Below are the code and all the weights of a small trained network. Each question names an input and a target symbol and asks about switching units off, where a switched-off unit gives its printed mean instead of its output.

import numpy as np


def w(rows, s, z=0):
    codes = np.array(rows[::2]) - 128.0
    scale = np.full(codes.shape[1], s)
    scale[-1] = z or s
    return codes * scale


def f(y):
    return y / 2 * (1 + np.tanh(0.7978845608 * (y + 0.044715 * y**3)))


def softmax(a):
    e = np.exp(a - a.max(-1, keepdims=True))
    return e / e.sum(-1, keepdims=True)


def log_softmax(a):
    a = a - a.max(-1, keepdims=True)
    return a - np.log(np.exp(a).sum(-1, keepdims=True))


def net(x, mask):
    ids = ['ΘΣβζλφ'.index(c) for c in x.split()]
    T = len(ids)
    res = E[ids] + P[:T]
    r = res
    for j in range(2):
        rows = slice(3 * j, 3 * j + 3)
        q, k, v = (r @ M[0][rows].T for M in (Q, K, V))
        z = softmax(np.where(np.tri(T) > 0, q @ k.T / 3**0.5, -1e9)) @ v
        o = O[0][rows]
        res = res + np.where(mask[j], z, o[:, -1]) @ o[:, :-1]
    y = f(res @ A[0][:, :-1].T + A[0][:, -1])
    res = res + np.where(mask[2:18], y, B[0][:, -1]) @ B[0][:, :-1]
    return log_softmax(res[-1] @ U[:, :-1].T + U[:, -1])


Q, K, V, O, A, B = {}, {}, {}, {}, {}, {}
E = w([
[156,104,112,128,161,41,149,87,94,43,24,31],'Θ',
[167,160,152,132,166,111,249,172,138,136,25,6],'Σ',
[175,165,113,97,151,40,255,128,75,74,65,223],'β',
[114,89,117,209,134,129,158,79,176,156,137,183],'ζ',
[123,191,92,123,64,69,73,129,172,167,139,117],'λ',
[187,89,54,56,211,213,94,214,35,162,104,138],'φ',
],0.0091)
P = w([
[62,160,201,159,162,119,107,156,78,107,124,126],'0',
[168,175,174,175,175,144,104,134,117,75,129,123],'1',
[104,192,130,146,146,183,170,81,77,69,163,77],'2',
[44,124,154,111,150,80,155,120,71,153,70,113],'3',
[185,129,144,145,165,58,106,166,147,118,68,157],'4',
[186,158,93,143,143,161,167,96,139,73,138,94],'5',
[68,113,89,85,117,128,200,87,87,138,109,81],'6',
[136,75,115,89,135,35,135,157,139,182,24,158],'7',
[253,114,80,116,131,111,134,134,199,113,97,137],'8',
[151,119,37,78,87,180,217,73,141,120,146,80],'9',
[104,53,73,39,86,81,186,117,144,204,68,132],'10',
[205,81,137,124,136,76,151,201,149,114,66,145],'11',
],0.011)
Q[0] = w([
[11,167,147,139,58,206,96,48,115,165,236,132],'H0',
[151,143,201,209,91,160,26,160,197,128,225,176],'H0',
[205,178,70,139,154,157,164,98,127,66,133,97],'H0',
[98,99,206,158,133,144,27,198,146,198,169,183],'H1',
[47,161,140,136,94,209,102,89,118,154,235,126],'H1',
[209,162,118,166,132,157,105,143,153,86,160,129],'H1',
],0.012)
K[0] = w([
[126,155,254,167,187,97,80,165,114,115,99,145],'H0',
[31,186,224,155,169,142,139,113,53,82,148,95],'H0',
[39,44,74,73,82,88,134,148,122,223,80,152],'H0',
[106,167,183,203,144,148,128,86,82,58,181,115],'H1',
[105,130,252,185,157,99,82,154,102,109,109,160],'H1',
[2,110,138,94,116,117,151,114,63,163,124,121],'H1',
],0.0098)
V[0] = w([
[166,167,119,45,132,88,130,153,59,63,85,88],'H0',
[119,79,149,170,145,118,96,98,162,110,71,1],'H0',
[119,193,96,84,113,161,37,190,126,191,157,89],'H0',
[108,190,142,142,61,76,104,103,166,135,142,110],'H1',
[143,136,173,131,155,179,175,205,134,150,120,105],'H1',
[118,218,201,146,113,128,198,173,160,147,110,107],'H1',
],0.007)
O[0] = w([
[53,86,166,90,116,203,73,156,212,77,136,174,254],'H0',
[110,2,114,201,77,87,68,178,136,135,230,107,176],'H0',
[67,136,51,175,156,117,145,200,173,105,44,97,28],'H0',
[141,97,106,162,60,180,147,130,84,83,69,182,81],'H1',
[161,114,129,85,151,137,180,167,201,158,134,67,156],'H1',
[225,94,120,91,71,168,215,176,150,192,84,84,179],'H1',
],0.0071,0.0049)
A[0] = w([
[41,222,118,182,166,47,155,83,234,96,106,112,143],'N0',
[112,158,52,250,2,100,198,131,146,96,37,148,195],'N1',
[136,119,136,126,74,101,139,86,123,126,172,177,160],'N2',
[153,247,108,89,191,123,178,89,50,99,58,191,43],'N3',
[108,130,240,68,74,162,127,74,222,94,131,166,154],'N4',
[64,88,98,198,70,94,4,65,138,69,185,154,140],'N5',
[159,138,179,134,77,90,162,98,113,136,140,148,186],'N6',
[120,92,130,159,118,115,134,152,137,128,112,87,130],'N7',
[147,121,142,115,126,100,125,140,133,141,111,158,141],'N8',
[95,159,165,127,159,148,132,114,99,116,128,163,179],'N9',
[81,115,118,160,107,110,48,79,127,93,175,205,251],'N10',
[62,69,83,119,138,226,86,219,167,81,82,139,93],'N11',
[215,163,107,80,166,131,218,148,108,182,46,92,106],'N12',
[129,165,162,123,105,153,111,22,153,145,77,110,238],'N13',
[125,132,135,109,118,125,117,127,169,120,164,128,76],'N14',
[208,139,190,158,91,56,163,36,98,216,199,107,169],'N15',
],0.0056,0.0017)
B[0] = w([
[185,85,8,105,224,204,67,223,25,228,200,210,160],'N0',
[110,162,60,216,53,131,176,129,172,103,24,157,167],'N1',
[118,155,196,129,121,102,130,104,130,110,124,98,152],'N2',
[104,18,81,186,100,105,69,159,203,195,201,65,188],'N3',
[129,103,195,36,123,205,154,202,103,61,65,149,201],'N4',
[30,143,137,176,118,148,30,68,135,69,163,174,173],'N5',
[144,186,176,144,109,84,174,75,147,131,125,91,169],'N6',
[112,130,109,156,106,114,118,128,150,141,146,105,153],'N7',
[136,169,135,123,143,128,139,112,108,108,128,122,148],'N8',
[169,90,109,127,113,130,160,148,134,145,103,112,129],'N9',
[80,194,148,121,152,164,98,84,89,77,103,192,159],'N10',
[156,172,101,164,164,61,113,83,98,191,197,111,166],'N11',
[2,179,113,168,159,141,17,67,94,98,172,199,255],'N12',
[194,209,148,92,149,135,219,124,77,107,71,163,163],'N13',
[122,85,151,107,127,155,116,143,129,117,136,115,130],'N14',
[134,154,186,131,189,61,112,69,108,168,234,78,199],'N15',
],0.0045,0.0053)
U = w([
[24,117,160,157,99,145,24,84,161,64,171,137,16],'Θ',
[162,2,142,144,48,115,179,219,240,178,179,11,49],'Σ',
[165,193,243,7,128,181,201,149,94,46,43,188,76],'β',
[173,208,164,175,147,31,154,28,87,199,185,100,143],'ζ',
[106,178,55,229,46,135,176,149,155,90,12,150,212],'λ',
[155,105,9,82,240,215,62,213,16,189,180,181,254],'φ',
],0.0036,0.0018)

Each question gives the input, a string of symbols that net reads in full, and the target symbol t.
The units are the heads (3 rows each of Q, K, V and O) and the neurons (one row each of A and B). Each row of codes is followed by its name. A weight is (code - 128) times the scale printed after its matrix; where a second scale follows, it is the last column's (O, A, B and U).
mask holds one flag per unit, heads first, then neurons. A switched-off unit (its flag False) gives its mean, the last column of its rows in O or B, instead of its output. The means were averaged over made-up inputs and are rounded, as every weight is.
A unit's drop is (log p(t) with every unit on - log p(t) with that unit switched off) / (log p(t) with every unit on - log p(t) with every unit switched off).
The circuit of an input: a set's keep is (log p(t) with only the set's units on - log p(t) with every unit switched off) / (log p(t) with every unit on - log p(t) with every unit switched off). Starting from the 12 units with the biggest drops (on a tie, the unit counted first), units are removed one at a time, each time the one whose removal leaves the highest keep (on an exact tie, the one counted first), for as long as the keep stays at least 0.8.
circuit, biggest first: the units of the circuit, biggest drop first
most important unit: the unit with the biggest drop
k most important neurons: the k neurons with the biggest drops, biggest first
drop of u: that unit's drop, to one decimal
input β λ β ζ φ λ Θ β ζ Θ Θ Θ, target Θ: circuit, biggest first => H1, H0, N5
input β φ Θ λ λ β ζ, target λ: circuit, biggest first => H0, H1, N1
input φ β ζ Θ λ ζ β λ Θ ζ λ, target Θ: circuit, biggest first => H1, H0, N5
input ζ Σ Σ Θ ζ, target Σ: most important neuron => N12
input ζ ζ Θ Θ λ λ, target Θ: circuit, biggest first => H0, N5, H1
input ζ λ φ β λ φ φ ζ, target φ: circuit, biggest first => N0, H1, H0
input Θ λ Σ Θ Σ φ β λ ζ, target β: circuit, biggest first => H0, N4, N3
input ζ Θ Θ Σ Σ Θ, target Σ: circuit, biggest first => H0, H1
input φ ζ λ λ β ζ λ, target β: circuit, biggest first => H0, N4, N13
input β β Θ λ Σ Σ, target λ: circuit, biggest first => H0, H1, N1
input ζ Σ Σ β Σ Θ ζ β β Σ, target β: 2 most important neurons => N4, N13
input Θ Σ φ Σ Θ Θ ζ Θ β, target ζ: circuit, biggest first => H0, N15
input λ Θ λ Θ ζ, target λ: circuit, biggest first => H1, H0, N1
input φ Σ λ, target φ: most important unit => N0
input ζ φ ζ β ζ φ ζ, target ζ: 2 most important neurons => N15, N4
input Σ Θ β λ ζ λ β φ β Θ Θ β, target Θ: 2 most important neurons => N5, N13
input Θ Σ φ Σ φ λ, target Σ: drop of N12 => 0.2
input Θ Θ Θ Σ, target Σ: drop of N13 => 0.0
input Θ Θ φ β Θ Σ β ζ Θ Θ β Σ, target β: drop of N3 => 0.1
input ζ Σ λ Θ Σ Σ Θ Θ λ Θ Θ Θ, target Θ: most important unit => H1
